Below is a small trained network, with its code and all its weights. Each question gives an input and a class and asks what happens when units are switched off, that is, made to give their printed mean instead of their output.

import numpy as np


def w(rows, s, z=0):
    codes = np.array(rows[::2]) - 128.0
    scale = np.full(codes.shape[1], s)
    scale[-1] = z or s
    return codes * scale


def f(y):
    return np.maximum(y, 0)


def log_softmax(a):
    a = a - a.max(-1, keepdims=True)
    return a - np.log(np.exp(a).sum(-1, keepdims=True))


def net(x, mask):
    res = np.array(x, float).reshape(1, 6) / 4 @ E
    y = f(res @ A[0][:, :-1].T + A[0][:, -1])
    res = res + np.where(mask, y, B[0][:, -1]) @ B[0][:, :-1]
    return log_softmax(res[-1] @ U[:, :-1].T + U[:, -1])


A, B = {}, {}
E = w([
[133,124,130,130],'x0',
[134,122,128,132],'x1',
[217,193,107,107],'x2',
[129,193,145,220],'x3',
[139,134,251,97],'x4',
[122,133,128,124],'x5',
],0.018)
A[0] = w([
[123,172,160,247,183],'n1',
[187,192,104,88,173],'n2',
[234,190,99,90,179],'n3',
[81,139,73,214,207],'n4',
[143,142,32,82,202],'n5',
[138,183,80,203,171],'n6',
[54,81,143,160,238],'n7',
[144,198,176,177,109],'n8',
[143,114,115,36,226],'n9',
[117,56,103,104,231],'n10',
[187,213,124,81,150],'n11',
[202,105,152,99,126],'n12',
[101,101,34,81,254],'n13',
[160,204,159,74,113],'n14',
[113,129,206,162,132],'n15',
[136,147,159,46,136],'n16',
[111,84,180,106,232],'n17',
],0.015,0.008)
B[0] = w([
[91,226,90,74,244],'n1',
[223,111,134,167,206],'n2',
[230,116,150,184,233],'n3',
[112,163,38,141,248],'n4',
[137,76,119,202,229],'n5',
[169,186,75,151,224],'n6',
[10,163,83,92,242],'n7',
[171,194,151,74,199],'n8',
[159,43,173,153,223],'n9',
[66,40,128,126,219],'n10',
[207,137,134,111,208],'n11',
[144,121,174,134,180],'n12',
[104,47,111,188,251],'n13',
[165,135,145,113,189],'n14',
[92,200,186,114,201],'n15',
[149,90,181,111,195],'n16',
[43,107,163,95,220],'n17',
],0.012,0.019)
U = w([
[79,55,45,134,76],'0',
[88,151,4,116,140],'1',
[80,80,168,50,218],'2',
[83,187,136,68,238],'3',
[159,68,94,190,78],'4',
[181,149,23,136,132],'5',
[171,76,179,81,142],'6',
[178,178,145,64,1],'7',
],0.013,0.0042)

Each question gives the input, the list of numbers given to net, and the class t.
The units are the neurons (one row each of A and B). Each row of codes is followed by its name. A weight is (code - 128) times the scale printed after its matrix; where a second scale follows, it is the last column's (A, B and U).
mask holds one flag per neuron, in row order. A switched-off neuron (its flag False) gives its mean, the last column of its row in B, instead of its output. The means were averaged over made-up inputs and are rounded, as every weight is.
A unit's drop is (log p(t) with every unit on - log p(t) with that unit switched off) / (log p(t) with every unit on - log p(t) with every unit switched off).
The circuit of an input: a set's keep is (log p(t) with only the set's units on - log p(t) with every unit switched off) / (log p(t) with every unit on - log p(t) with every unit switched off). Starting from the 12 units with the biggest drops (on a tie, the unit counted first), units are removed one at a time, each time the one whose removal leaves the highest keep (on an exact tie, the one counted first), for as long as the keep stays at least 0.8.
units of the circuit, in order: the units of the circuit, biggest drop first
k most important neurons: the k neurons with the biggest drops, biggest first
drop when u is switched off: that unit's drop, to one decimal
input [-6,3,4,8,1,-6], class 7: units of the circuit, in order	(n8)
input [1,1,0,-5,1,2], class 2: units of the circuit, in order	(n4; n3)
input [3,2,0,-2,-5,-5], class 0: 3 most important neurons	(n3; n2; n11)
input [-7,5,-8,1,0,7], class 1: 2 most important neurons	(n7; n9)
input [8,-7,2,6,1,2], class 7: 2 most important neurons	(n8; n13)
input [-4,3,-2,-3,1,-3], class 2: 3 most important neurons	(n4; n5; n6)
input [-6,-6,0,7,6,-3], class 3: 2 most important neurons	(n1; n3)
input [8,5,1,6,0,-6], class 5: 3 most important neurons	(n6; n7; n17)
input [-7,4,5,1,2,-2], class 7: 2 most important neurons	(n13; n10)
input [2,-6,8,1,3,-5], class 7: 4 most important neurons	(n13; n8; n10; n11)
input [-4,2,-3,-1,1,1], class 2: 4 most important neurons	(n4; n5; n6; n13)
input [-3,-7,3,0,-4,3], class 4: 2 most important neurons	(n1; n5)
input [4,-8,0,7,-6,-6], class 1: 2 most important neurons	(n1; n4)
input [-5,2,-4,1,-1,5], class 1: units of the circuit, in order	(n9)
input [0,-7,6,0,0,-3], class 4: 2 most important neurons	(n1; n3)
input [-3,-1,-5,-3,1,7], class 2: 2 most important neurons	(n4; n5)
input [2,3,8,-8,0,1], class 4: drop when n5 is switched off	0.6
input [2,4,6,3,1,0], class 7: drop when n13 is switched off	0.2
input [-7,7,3,1,1,4], class 7: drop when n5 is switched off	0.1
input [-5,7,-4,4,0,2], class 1: drop when n4 is switched off	0.3
input [-5,-2,-6,2,-7,7], class 1: units of the circuit, in order	(n4)
